Below are the code and all the weights of a small trained network. Each question names an input and a target symbol and asks about switching units off, where a switched-off unit gives its printed mean instead of its output.

import numpy as np


def w(rows, s, z=0):
    codes = np.array(rows[::2]) - 128.0
    scale = np.full(codes.shape[1], s)
    scale[-1] = z or s
    return codes * scale


def f(y):
    return y / 2 * (1 + np.tanh(0.7978845608 * (y + 0.044715 * y**3)))


def softmax(a):
    e = np.exp(a - a.max(-1, keepdims=True))
    return e / e.sum(-1, keepdims=True)


def log_softmax(a):
    a = a - a.max(-1, keepdims=True)
    return a - np.log(np.exp(a).sum(-1, keepdims=True))


def net(x, mask):
    ids = ['αβγδεηθμξπτφψω'.index(c) for c in x.split()]
    T = len(ids)
    res = E[ids] + P[:T]
    u = 0
    for l in range(3):
        q, k, v = (res @ M[l].T for M in (Q, K, V))
        z = softmax(np.where(np.tri(T) > 0, q @ k.T / 4**0.5, -1e9)) @ v
        res = res + np.where(mask[u], z, O[l][:, -1]) @ O[l][:, :-1]
        u += 1
        y = f(res @ A[l][:, :-1].T + A[l][:, -1])
        res = res + np.where(mask[u : u + 4], y, B[l][:, -1]) @ B[l][:, :-1]
        u += 4
    return log_softmax(res[-1] @ U[:, :-1].T + U[:, -1])


Q, K, V, O, A, B = {}, {}, {}, {}, {}, {}
E = w([
[162,55,148],'α',
[126,107,117],'β',
[162,112,104],'γ',
[129,126,145],'δ',
[231,82,188],'ε',
[141,104,95],'η',
[85,124,116],'θ',
[226,150,162],'μ',
[165,153,198],'ξ',
[130,131,150],'π',
[222,81,183],'τ',
[149,136,89],'φ',
[114,101,58],'ψ',
[251,125,132],'ω',
],0.018)
P = w([
[154,95,170],'0',
[171,255,138],'1',
[166,222,127],'2',
[174,185,128],'3',
[123,151,102],'4',
[168,93,60],'5',
[175,129,97],'6',
[154,70,78],'7',
[148,83,81],'8',
[126,90,100],'9',
[121,78,109],'10',
[122,87,104],'11',
[96,81,131],'12',
[83,150,191],'13',
],0.0065)
Q[0] = w([
[200,97,120],'L0H1',
[151,183,95],'L0H1',
[93,24,188],'L0H1',
[255,135,90],'L0H1',
],0.0079)
K[0] = w([
[53,115,162],'L0H1',
[151,46,156],'L0H1',
[76,254,89],'L0H1',
[25,47,200],'L0H1',
],0.0082)
V[0] = w([
[189,119,72],'L0H1',
[96,146,191],'L0H1',
[72,125,255],'L0H1',
[171,125,80],'L0H1',
],0.0092)
O[0] = w([
[127,96,202,250],'L0H1',
[176,130,55,74],'L0H1',
[254,152,27,52],'L0H1',
[112,104,181,209],'L0H1',
],0.0076,0.0023)
A[0] = w([
[201,1,133,2],'L0N1',
[84,82,158,60],'L0N2',
[110,20,78,130],'L0N3',
[132,201,194,205],'L0N4',
],0.0081,0.0006)
B[0] = w([
[92,228,112,252],'L0N1',
[253,145,130,166],'L0N2',
[131,102,215,183],'L0N3',
[63,115,104,176],'L0N4',
],0.012,0.0037)
Q[1] = w([
[23,124,45],'L1H1',
[22,225,92],'L1H1',
[166,119,152],'L1H1',
[253,130,226],'L1H1',
],0.0067)
K[1] = w([
[118,177,159],'L1H1',
[131,169,255],'L1H1',
[127,109,93],'L1H1',
[140,70,90],'L1H1',
],0.0098)
V[1] = w([
[157,132,51],'L1H1',
[68,254,165],'L1H1',
[110,126,189],'L1H1',
[100,88,202],'L1H1',
],0.008)
O[1] = w([
[47,146,163,35],'L1H1',
[249,102,169,252],'L1H1',
[193,108,104,209],'L1H1',
[183,130,72,178],'L1H1',
],0.011,0.0016)
A[1] = w([
[37,214,156,4],'L1N1',
[105,48,251,37],'L1N2',
[161,255,7,162],'L1N3',
[37,45,148,43],'L1N4',
],0.0062,0.0033)
B[1] = w([
[220,171,80,15],'L1N1',
[139,170,19,235],'L1N2',
[85,2,208,255],'L1N3',
[134,237,119,12],'L1N4',
],0.0092,0.00072)
Q[2] = w([
[183,148,83],'L2H1',
[239,128,164],'L2H1',
[178,32,255],'L2H1',
[161,203,237],'L2H1',
],0.015)
K[2] = w([
[97,158,90],'L2H1',
[159,162,50],'L2H1',
[252,160,97],'L2H1',
[159,51,92],'L2H1',
],0.018)
V[2] = w([
[138,6,128],'L2H1',
[36,182,185],'L2H1',
[56,99,173],'L2H1',
[149,172,114],'L2H1',
],0.011)
O[2] = w([
[202,25,34,163],'L2H1',
[1,98,209,2],'L2H1',
[84,25,126,38],'L2H1',
[117,194,157,149],'L2H1',
],0.0078,0.0058)
A[2] = w([
[184,196,6,10],'L2N1',
[129,193,78,253],'L2N2',
[113,110,100,167],'L2N3',
[98,127,124,237],'L2N4',
],0.015,0.0032)
B[2] = w([
[53,140,120,255],'L2N1',
[173,77,155,171],'L2N2',
[95,76,108,127],'L2N3',
[143,60,8,135],'L2N4',
],0.013,0.019)
U = w([
[129,251,109,76],'α',
[148,120,111,254],'β',
[161,126,123,65],'γ',
[116,47,213,126],'δ',
[166,178,203,64],'ε',
[148,131,117,88],'η',
[35,98,232,53],'θ',
[164,168,166,121],'μ',
[157,152,178,220],'ξ',
[134,92,173,139],'π',
[168,168,200,70],'τ',
[141,58,165,22],'φ',
[143,126,34,110],'ψ',
[255,17,176,216],'ω',
],0.0097,0.0053)

Each question gives the input, a string of symbols that net reads in full, and the target symbol t.
The units are the heads (4 rows each of Q, K, V and O) and the neurons (one row each of A and B). Each row of codes is followed by its name. A weight is (code - 128) times the scale printed after its matrix; where a second scale follows, it is the last column's (O, A, B and U).
mask holds one flag per unit, layer by layer, with each layer's heads first. A switched-off unit (its flag False) gives its mean, the last column of its rows in O or B, instead of its output. The means were averaged over made-up inputs and are rounded, as every weight is.
A unit's drop is (log p(t) with every unit on - log p(t) with that unit switched off) / (log p(t) with every unit on - log p(t) with every unit switched off).
The circuit of an input: a set's keep is (log p(t) with only the set's units on - log p(t) with every unit switched off) / (log p(t) with every unit on - log p(t) with every unit switched off). Starting from the 12 units with the biggest drops (on a tie, the unit counted first), units are removed one at a time, each time the one whose removal leaves the highest keep (on an exact tie, the one counted first), for as long as the keep stays at least 0.8.
circuit, biggest first: the units of the circuit, biggest drop first
top k neurons: the k neurons with the biggest drops, biggest first
top k neurons in layer l: the k neurons of layer l with the biggest drops, biggest first
input β π μ, target ω: top neuron : (L2N1)
input β η ψ β ω β ψ γ, target ω: circuit, biggest first : (L2N1, L0H1)
input ψ ψ β π η β ψ ξ ω, target ψ: top 2 neurons : (L1N3, L2N1)
input β μ β β β δ, target ω: circuit, biggest first : (L2N1, L2H1, L1N3)
input β ψ ψ ξ ψ ψ, target ω: circuit, biggest first : (L2N1, L0N3)
input β ξ φ α δ ε π η π, target ω: top 4 neurons : (L2N1, L0N1, L1N3, L0N2)
input ω γ β β, target α: top 2 neurons : (L2N1, L0N1)
input ψ π ψ β β β β β α δ, target ψ: circuit, biggest first : (L1H1, L0H1, L2H1, L2N1)
input β ξ ω, target ω: circuit, biggest first : (L1N3, L2N1, L0H1)
input ψ ψ ξ τ ε β θ, target ψ: circuit, biggest first : (L0H1, L1H1, L2N1, L2H1)
input ω β ξ ω ω ψ ξ ω δ, target α: top 2 neurons : (L2N1, L0N1)
input β ω β φ β ψ ε β β ξ ξ ξ, target ω: top 2 neurons : (L2N1, L0N1)
input ω β ω ξ, target α: top 3 neurons : (L2N1, L0N1, L1N3)
input ξ ξ φ θ ψ ξ ξ ψ ψ ξ δ β ξ, target θ: top 2 neurons : (L0N3, L0N1)
input ω ψ β ψ τ τ π, target α: top neuron : (L2N1)
input ψ ξ ω τ β τ β π ξ β η π, target ψ: circuit, biggest first : (L1H1, L1N3, L2H1, L0H1)
input β β β ξ ξ α ξ ψ β, target ω: circuit, biggest first : (L2N1, L2H1)
input β π ω φ, target ω: circuit, biggest first : (L2N1, L1N3)
input ω β β η γ, target α: circuit, biggest first : (L2N1, L1H1, L0H1, L2H1)
input β β δ φ ψ ξ γ δ, target ω: top 2 neurons : (L2N1, L0N2)
input ξ π τ, target θ: circuit, biggest first : (L1H1, L2H1, L0H1)
input ψ β β η, target ψ: top 3 neurons in layer 0 : (L0N3, L0N1, L0N4)
input β ξ ξ, target ω: circuit, biggest first : (L2N1, L0H1, L1N3)
input ω β π α μ μ π ω η τ β α, target α: circuit, biggest first : (L2H1, L0N1)
input ξ ξ β ε π β β ψ ξ θ π, target θ: top 4 neurons : (L0N3, L2N2, L1N4, L0N1)
input ω ψ ξ β, target α: circuit, biggest first : (L2N1, L0H1, L1H1, L2H1)
input β π τ η β η τ β ω β η, target ω: top 2 neurons : (L2N1, L0N1)
input ψ γ γ ξ, target ψ: top 2 neurons : (L2N1, L0N3)
